Below is a small trained network, with its code and all its weights. Each question gives an input and a class and asks what happens when units are switched off, that is, made to give their printed mean instead of their output.

import numpy as np


def w(rows, s, z=0):
    codes = np.array(rows[::2]) - 128.0
    scale = np.full(codes.shape[1], s)
    scale[-1] = z or s
    return codes * scale


def f(y):
    return y / 2 * (1 + np.tanh(0.7978845608 * (y + 0.044715 * y**3)))


def log_softmax(a):
    a = a - a.max(-1, keepdims=True)
    return a - np.log(np.exp(a).sum(-1, keepdims=True))


def net(x, mask):
    res = np.array(x, float).reshape(1, 4) / 4 @ E
    y = f(res @ A[0][:, :-1].T + A[0][:, -1])
    res = res + np.where(mask, y, B[0][:, -1]) @ B[0][:, :-1]
    return log_softmax(res[-1] @ U[:, :-1].T + U[:, -1])


A, B = {}, {}
E = w([
[195,14,143,165,229,221,242],'x0',
[250,59,150,109,53,212,115],'x1',
[203,22,122,40,132,9,206],'x2',
[134,174,254,39,246,82,89],'x3',
],0.0053)
A[0] = w([
[143,164,156,127,71,219,90,235],'neuron 1',
[77,145,106,141,183,13,145,148],'neuron 2',
[145,90,91,164,45,166,154,208],'neuron 3',
[106,172,147,142,151,177,107,252],'neuron 4',
[80,219,146,148,114,132,90,90],'neuron 5',
[117,84,83,135,166,80,162,188],'neuron 6',
[120,179,154,79,76,5,91,184],'neuron 7',
[139,116,102,152,22,172,122,186],'neuron 8',
],0.013,0.0029)
B[0] = w([
[13,199,76,141,156,119,132,218],'neuron 1',
[1,250,66,154,136,188,104,220],'neuron 2',
[136,39,53,86,54,180,111,227],'neuron 3',
[54,184,84,151,107,104,126,199],'neuron 4',
[142,39,64,93,53,161,132,224],'neuron 5',
[186,151,225,125,130,71,84,191],'neuron 6',
[116,190,230,173,249,94,141,254],'neuron 7',
[85,103,15,129,57,216,146,220],'neuron 8',
],0.0099,0.009)
U = w([
[74,222,144,180,209,106,116,185],'0',
[126,70,28,130,47,165,131,238],'1',
[255,43,200,124,165,90,159,3],'2',
],0.0081,0.00062)

Each question gives the input, the list of numbers given to net, and the class t.
The units are the neurons (one row each of A and B). Each row of codes is followed by its name. A weight is (code - 128) times the scale printed after its matrix; where a second scale follows, it is the last column's (A, B and U).
mask holds one flag per neuron, in row order. A switched-off neuron (its flag False) gives its mean, the last column of its row in B, instead of its output. The means were averaged over made-up inputs and are rounded, as every weight is.
A unit's drop is (log p(t) with every unit on - log p(t) with that unit switched off) / (log p(t) with every unit on - log p(t) with every unit switched off).
The circuit of an input: a set's keep is (log p(t) with only the set's units on - log p(t) with every unit switched off) / (log p(t) with every unit on - log p(t) with every unit switched off). Starting from all 8 units, units are removed one at a time, each time the one whose removal leaves the highest keep (on an exact tie, the one counted first), for as long as the keep stays at least 0.8.
units of the circuit, in order: the units of the circuit, biggest drop first
most important unit: the unit with the biggest drop
top k neurons: the k neurons with the biggest drops, biggest first
drop when u is switched off: that unit's drop, to one decimal
input [1,-4,-7,6], class 1: top 3 neurons	neuron 5; neuron 7; neuron 6
input [-6,3,3,-1], class 0: top 2 neurons	neuron 7; neuron 5
input [-5,-1,1,-3], class 0: top 2 neurons	neuron 7; neuron 3
input [-4,-3,-5,-2], class 1: top 2 neurons	neuron 5; neuron 6
input [8,2,4,-3], class 2: top 3 neurons	neuron 6; neuron 2; neuron 1
input [6,-5,6,-5], class 2: units of the circuit, in order	neuron 6; neuron 1
input [0,-4,-6,0], class 1: top 2 neurons	neuron 5; neuron 7
input [-6,6,6,0], class 0: top 3 neurons	neuron 7; neuron 5; neuron 6
input [-6,6,3,1], class 0: top 2 neurons	neuron 7; neuron 5
input [-4,8,6,4], class 2: top neuron	neuron 2
input [-1,8,8,1], class 2: units of the circuit, in order	neuron 2; neuron 1
input [-6,-2,4,-6], class 0: top 3 neurons	neuron 7; neuron 5; neuron 2
input [2,2,3,0], class 2: top 2 neurons	neuron 2; neuron 8
input [-1,-6,-7,2], class 1: most important unit	neuron 5
input [2,2,3,3], class 2: drop when neuron 1 is switched off	0.1
input [-8,-2,3,-3], class 0: drop when neuron 7 is switched off	1.3
input [7,-1,4,-3], class 2: drop when neuron 6 is switched off	0.1
